Below is a small trained network, with its code and all its weights. Each question gives an input and a class and asks what happens when units are switched off, that is, made to give their printed mean instead of their output.

import numpy as np


def w(rows, s, z=0):
    codes = np.array(rows[::2]) - 128.0
    scale = np.full(codes.shape[1], s)
    scale[-1] = z or s
    return codes * scale


def norm(h):
    return h / np.sqrt((h * h).mean(-1, keepdims=True) + 1e-5)


def f(y):
    return np.maximum(y, 0)


def log_softmax(a):
    a = a - a.max(-1, keepdims=True)
    return a - np.log(np.exp(a).sum(-1, keepdims=True))


def net(x, mask):
    res = np.array(x, float).reshape(1, 6) / 4 @ E
    u = 0
    for l in range(3):
        y = f(norm(res) @ A[l][:, :-1].T + A[l][:, -1])
        res = res + np.where(mask[u : u + 6], y, B[l][:, -1]) @ B[l][:, :-1]
        u += 6
    return log_softmax(norm(res)[-1] @ U[:, :-1].T + U[:, -1])


A, B = {}, {}
E = w([
[33,80,231,182,223,35,139],'x0',
[72,93,4,134,155,110,125],'x1',
[126,34,127,1,50,47,205],'x2',
[36,235,164,138,90,183,226],'x3',
[120,111,137,114,129,117,109],'x4',
[141,127,115,134,121,132,131],'x5',
],0.0064)
A[0] = w([
[114,143,176,189,210,96,50,138],'0.n0',
[179,129,203,96,101,117,77,160],'0.n1',
[64,49,205,198,177,88,162,85],'0.n2',
[46,135,29,94,147,204,162,73],'0.n3',
[146,43,151,2,136,73,231,17],'0.n4',
[81,101,144,170,202,29,212,3],'0.n5',
],0.0069,0.0031)
B[0] = w([
[161,112,111,139,218,211,149,253],'0.n0',
[194,108,198,167,156,112,230,210],'0.n1',
[184,3,102,45,88,205,193,246],'0.n2',
[177,104,97,235,63,100,209,194],'0.n3',
[55,224,164,77,252,170,100,251],'0.n4',
[108,18,87,192,31,155,186,215],'0.n5',
],0.007,0.0051)
A[1] = w([
[15,193,111,197,134,83,203,113],'1.n0',
[87,165,137,172,189,166,63,36],'1.n1',
[130,125,119,37,81,15,120,68],'1.n2',
[64,113,152,51,69,64,139,11],'1.n3',
[49,129,131,6,124,117,100,1],'1.n4',
[173,2,4,96,143,98,74,115],'1.n5',
],0.0083,0.0047)
B[1] = w([
[33,179,134,198,159,23,194,196],'1.n0',
[117,149,158,102,254,162,99,154],'1.n1',
[58,86,130,28,218,164,26,153],'1.n2',
[68,179,145,86,251,203,164,155],'1.n3',
[121,210,86,17,227,129,169,159],'1.n4',
[103,42,242,192,48,32,97,254],'1.n5',
],0.007,0.0063)
A[2] = w([
[216,120,148,148,177,114,175,254],'2.n0',
[175,95,69,134,195,58,104,98],'2.n1',
[202,173,254,150,103,177,181,188],'2.n2',
[128,178,78,177,189,208,65,87],'2.n3',
[153,54,108,13,55,122,186,123],'2.n4',
[130,113,151,88,131,66,55,20],'2.n5',
],0.0087,0.003)
B[2] = w([
[74,99,113,118,114,32,147,247],'2.n0',
[120,117,198,98,131,51,93,163],'2.n1',
[105,74,121,178,48,59,146,255],'2.n2',
[133,133,44,66,203,185,73,177],'2.n3',
[205,127,1,101,193,148,122,217],'2.n4',
[64,108,240,111,98,182,69,150],'2.n5',
],0.0081,0.0072)
U = w([
[200,86,76,152,46,217,129,207],'0',
[118,240,126,96,254,251,56,170],'1',
[91,196,210,221,67,93,97,171],'2',
[133,124,170,236,31,78,149,3],'3',
[157,142,119,198,118,126,133,69],'4',
],0.006,0.0045)

Each question gives the input, the list of numbers given to net, and the class t.
The units are the neurons (one row each of A and B). Each row of codes is followed by its name. A weight is (code - 128) times the scale printed after its matrix; where a second scale follows, it is the last column's (A, B and U).
mask holds one flag per neuron, layer by layer. A switched-off neuron (its flag False) gives its mean, the last column of its row in B, instead of its output. The means were averaged over made-up inputs and are rounded, as every weight is.
A unit's drop is (log p(t) with every unit on - log p(t) with that unit switched off) / (log p(t) with every unit on - log p(t) with every unit switched off).
The circuit of an input: a set's keep is (log p(t) with only the set's units on - log p(t) with every unit switched off) / (log p(t) with every unit on - log p(t) with every unit switched off). Starting from the 12 units with the biggest drops (on a tie, the unit counted first), units are removed one at a time, each time the one whose removal leaves the highest keep (on an exact tie, the one counted first), for as long as the keep stays at least 0.8.
circuit, biggest first: the units of the circuit, biggest drop first
unit that matters most: the unit with the biggest drop
k most important neurons: the k neurons with the biggest drops, biggest first
top k neurons in layer l: the k neurons of layer l with the biggest drops, biggest first
drop when u is switched off: that unit's drop, to one decimal
input [3,-4,7,-7,4,-1], class 1: circuit, biggest first : 0.n4, 1.n2, 2.n2
input [3,2,7,2,-5,7], class 1: circuit, biggest first : 0.n4, 2.n2
input [8,7,2,1,-8,-5], class 0: 3 most important neurons : 0.n2, 0.n5, 2.n4
input [8,5,-3,4,3,5], class 0: top 2 neurons in layer 0 : 0.n2, 0.n5
input [8,4,2,4,4,4], class 0: top 2 neurons in layer 0 : 0.n2, 0.n5
input [4,-4,-7,3,0,0], class 1: circuit, biggest first : 1.n5, 2.n3
input [1,-3,-7,0,-1,-7], class 1: unit that matters most : 2.n3
input [4,6,8,-2,-1,2], class 1: circuit, biggest first : 0.n4, 2.n2
input [8,6,5,0,-5,-1], class 0: circuit, biggest first : 0.n2, 2.n4
input [-4,-8,-4,-6,1,0], class 3: circuit, biggest first : 2.n2, 2.n0
input [-1,7,7,7,-1,-3], class 1: top 2 neurons in layer 0 : 0.n4, 0.n1
input [8,4,-4,2,-8,3], class 0: circuit, biggest first : 0.n2, 0.n5
input [8,8,3,2,-1,5], class 0: circuit, biggest first : 0.n2, 0.n5
input [-5,-8,-2,0,1,-7], class 3: circuit, biggest first : 2.n2
input [-4,-7,-3,-5,0,0], class 3: 2 most important neurons : 0.n1, 2.n2
input [-5,-8,-5,4,-2,0], class 3: 2 most important neurons : 2.n2, 0.n4
input [-6,-8,-4,-2,-4,-8], class 3: 2 most important neurons : 2.n2, 0.n1
input [6,-6,-1,-1,4,-1], class 0: top 2 neurons in layer 1 : 1.n0, 1.n5
input [0,8,8,3,6,-6], class 1: top 2 neurons in layer 2 : 2.n2, 2.n0
input [6,4,8,2,7,1], class 1: most important neuron : 0.n4
input [8,-4,-2,-6,-7,2], class 0: top 2 neurons in layer 0 : 0.n2, 0.n5
input [7,-6,-1,-4,0,2], class 0: drop when 1.n0 is switched off : 0.1
input [2,5,8,-1,2,-6], class 1: drop when 0.n4 is switched off : 0.3
input [-2,-1,0,-5,5,-1], class 2: drop when 0.n2 is switched off : 0.3
